Here is a tiny trained network, its code and every weight. The questions are about switching its units off for an input and a class, where a switched-off unit gives its printed mean instead of its output.

import numpy as np


def w(rows, s, z=0):
    codes = np.array(rows[::2]) - 128.0
    scale = np.full(codes.shape[1], s)
    scale[-1] = z or s
    return codes * scale


def f(y):
    return y / 2 * (1 + np.tanh(0.7978845608 * (y + 0.044715 * y**3)))


def log_softmax(a):
    a = a - a.max(-1, keepdims=True)
    return a - np.log(np.exp(a).sum(-1, keepdims=True))


def net(x, mask):
    res = np.array(x, float).reshape(1, 6) / 4 @ E
    y = f(res @ A[0][:, :-1].T + A[0][:, -1])
    res = res + np.where(mask, y, B[0][:, -1]) @ B[0][:, :-1]
    return log_softmax(res[-1] @ U[:, :-1].T + U[:, -1])


A, B = {}, {}
E = w([
[5,154,158,60,169],'x0',
[213,107,112,63,144],'x1',
[150,150,243,135,145],'x2',
[121,112,132,131,129],'x3',
[135,141,125,126,126],'x4',
[147,176,117,114,102],'x5',
],0.011)
A[0] = w([
[88,134,68,135,131,253],'N0',
[156,115,80,139,140,115],'N1',
[177,135,141,238,95,112],'N2',
[107,141,123,69,119,154],'N3',
[132,115,101,120,104,119],'N4',
[99,176,189,134,168,107],'N5',
[151,101,101,119,111,129],'N6',
[169,91,32,114,145,177],'N7',
[160,98,80,122,130,111],'N8',
[180,107,160,19,167,137],'N9',
[145,138,125,187,156,67],'N10',
[140,120,114,126,172,110],'N11',
[73,143,142,87,143,63],'N12',
[68,142,136,153,145,71],'N13',
[120,92,134,151,112,110],'N14',
[74,141,5,148,143,91],'N15',
],0.018,0.006)
B[0] = w([
[160,111,102,211,154,224],'N0',
[143,114,140,102,77,179],'N1',
[36,104,119,176,242,244],'N2',
[97,92,160,146,143,190],'N3',
[136,92,148,125,116,151],'N4',
[138,109,119,29,86,220],'N5',
[144,126,120,128,80,171],'N6',
[212,141,131,108,46,252],'N7',
[154,166,130,107,84,188],'N8',
[67,127,108,222,208,245],'N9',
[110,172,126,119,152,150],'N10',
[133,170,131,128,137,135],'N11',
[154,157,116,147,99,207],'N12',
[158,145,153,77,124,189],'N13',
[132,162,117,136,143,140],'N14',
[32,130,151,150,251,236],'N15',
],0.014,0.012)
U = w([
[149,125,47,246,200,221],'0',
[59,154,142,123,234,195],'1',
[253,170,120,27,36,2],'2',
],0.007,0.0015)

Each question gives the input, the list of numbers given to net, and the class t.
The units are the neurons (one row each of A and B). Each row of codes is followed by its name. A weight is (code - 128) times the scale printed after its matrix; where a second scale follows, it is the last column's (A, B and U).
mask holds one flag per neuron, in row order. A switched-off neuron (its flag False) gives its mean, the last column of its row in B, instead of its output. The means were averaged over made-up inputs and are rounded, as every weight is.
A unit's drop is (log p(t) with every unit on - log p(t) with that unit switched off) / (log p(t) with every unit on - log p(t) with every unit switched off).
The circuit of an input: a set's keep is (log p(t) with only the set's units on - log p(t) with every unit switched off) / (log p(t) with every unit on - log p(t) with every unit switched off). Starting from the 12 units with the biggest drops (on a tie, the unit counted first), units are removed one at a time, each time the one whose removal leaves the highest keep (on an exact tie, the one counted first), for as long as the keep stays at least 0.8.
units of the circuit, in order: the units of the circuit, biggest drop first
unit that matters most: the unit with the biggest drop
k most important neurons: the k neurons with the biggest drops, biggest first
drop of u: that unit's drop, to one decimal
input [-2,3,-7,0,-2,-4], class 2: units of the circuit, in order	N7
input [6,5,-4,-5,0,4], class 0: units of the circuit, in order	N0, N5
input [-7,-6,5,7,-3,6], class 1: units of the circuit, in order	N2, N0
input [-8,-7,5,7,1,7], class 1: 2 most important neurons	N2, N0
input [-4,-2,6,-2,0,0], class 1: units of the circuit, in order	N0, N2
input [-7,-8,2,-1,2,0], class 1: 3 most important neurons	N2, N0, N7
input [-8,0,2,6,4,4], class 1: 3 most important neurons	N2, N0, N9
input [-3,-1,4,4,8,0], class 1: 2 most important neurons	N0, N7
input [0,4,-8,-1,2,-6], class 2: 2 most important neurons	N7, N2
input [-8,-5,4,8,8,7], class 1: 3 most important neurons	N2, N0, N7
input [2,-1,6,5,2,2], class 2: 3 most important neurons	N2, N15, N5
input [-7,-7,5,-5,-4,-7], class 1: drop of N2	0.2
input [-8,-7,1,-5,-7,-4], class 1: drop of N11	0.0
input [-7,4,-4,-8,-4,5], class 2: unit that matters most	N7
input [5,3,-1,-6,1,8], class 0: drop of N12	0.2
